Below is a small trained network, with its code and all its weights. Each question gives an input and a class and asks what happens when units are switched off, that is, made to give their printed mean instead of their output.

import numpy as np


def w(rows, s, z=0):
    codes = np.array(rows[::2]) - 128.0
    scale = np.full(codes.shape[1], s)
    scale[-1] = z or s
    return codes * scale


def f(y):
    return y / 2 * (1 + np.tanh(0.7978845608 * (y + 0.044715 * y**3)))


def log_softmax(a):
    a = a - a.max(-1, keepdims=True)
    return a - np.log(np.exp(a).sum(-1, keepdims=True))


def net(x, mask):
    res = np.array(x, float).reshape(1, 2) / 4 @ E
    y = f(res @ A[0][:, :-1].T + A[0][:, -1])
    res = res + np.where(mask, y, B[0][:, -1]) @ B[0][:, :-1]
    return log_softmax(res[-1] @ U[:, :-1].T + U[:, -1])


A, B = {}, {}
E = w([
[198,181,172,81,190,70,37,177],'x0',
[47,249,94,99,52,106,39,19],'x1',
],0.011)
A[0] = w([
[135,165,94,80,124,108,151,76,253],'neuron 1',
[64,221,81,78,100,115,106,43,102],'neuron 2',
[50,136,111,150,14,203,210,26,128],'neuron 3',
[82,205,111,69,85,138,84,80,110],'neuron 4',
[160,147,138,84,113,2,131,181,103],'neuron 5',
[71,130,80,116,77,187,202,68,113],'neuron 6',
[158,214,169,37,128,65,81,139,108],'neuron 7',
],0.0086,0.014)
B[0] = w([
[244,177,72,107,75,127,79,101,241],'neuron 1',
[118,117,144,68,128,191,211,199,234],'neuron 2',
[102,218,104,126,163,79,112,102,254],'neuron 3',
[148,135,138,72,174,202,208,134,215],'neuron 4',
[87,141,149,177,144,72,153,158,157],'neuron 5',
[113,182,134,163,245,133,105,124,203],'neuron 6',
[60,134,183,164,236,71,97,65,189],'neuron 7',
],0.013,0.016)
U = w([
[164,130,141,94,178,201,205,210,163],'0',
[93,176,132,152,205,83,89,71,105],'1',
[251,155,89,110,59,144,47,71,254],'2',
[80,103,123,114,97,149,109,68,65],'3',
[90,115,126,115,82,141,105,107,75],'4',
[87,124,136,128,100,117,142,88,77],'5',
[100,147,134,152,49,138,117,133,71],'6',
],0.015,0.0078)

Each question gives the input, the list of numbers given to net, and the class t.
The units are the neurons (one row each of A and B). Each row of codes is followed by its name. A weight is (code - 128) times the scale printed after its matrix; where a second scale follows, it is the last column's (A, B and U).
mask holds one flag per neuron, in row order. A switched-off neuron (its flag False) gives its mean, the last column of its row in B, instead of its output. The means were averaged over made-up inputs and are rounded, as every weight is.
A unit's drop is (log p(t) with every unit on - log p(t) with that unit switched off) / (log p(t) with every unit on - log p(t) with every unit switched off).
The circuit of an input: a set's keep is (log p(t) with only the set's units on - log p(t) with every unit switched off) / (log p(t) with every unit on - log p(t) with every unit switched off). Starting from all 7 units, units are removed one at a time, each time the one whose removal leaves the highest keep (on an exact tie, the one counted first), for as long as the keep stays at least 0.8.
circuit, biggest first: the units of the circuit, biggest drop first
most important unit: the unit with the biggest drop
k most important neurons: the k neurons with the biggest drops, biggest first
drop when u is switched off: that unit's drop, to one decimal
input [3,-3], class 2: most important unit => neuron 2
input [4,4], class 0: 3 most important neurons => [neuron 3; neuron 2; neuron 4]
input [-6,6], class 0: 3 most important neurons => [neuron 2; neuron 4; neuron 7]
input [3,0], class 2: 3 most important neurons => [neuron 6; neuron 3; neuron 2]
input [-3,4], class 0: 2 most important neurons => [neuron 2; neuron 7]
input [3,2], class 2: 3 most important neurons => [neuron 6; neuron 3; neuron 1]
input [4,-2], class 1: 3 most important neurons => [neuron 2; neuron 1; neuron 4]
input [-7,7], class 0: 3 most important neurons => [neuron 2; neuron 4; neuron 7]
input [-4,4], class 0: 4 most important neurons => [neuron 2; neuron 7; neuron 4; neuron 5]
input [3,1], class 2: 2 most important neurons => [neuron 6; neuron 3]
input [-4,0], class 1: 2 most important neurons => [neuron 6; neuron 3]
input [-3,-3], class 2: 3 most important neurons => [neuron 2; neuron 4; neuron 7]
input [-8,8], class 0: drop when neuron 2 is switched off => 2.6
input [2,5], class 0: drop when neuron 2 is switched off => 0.4
input [-7,-5], class 1: circuit, biggest first => [neuron 2]
input [7,-5], class 1: drop when neuron 4 is switched off => 0.2
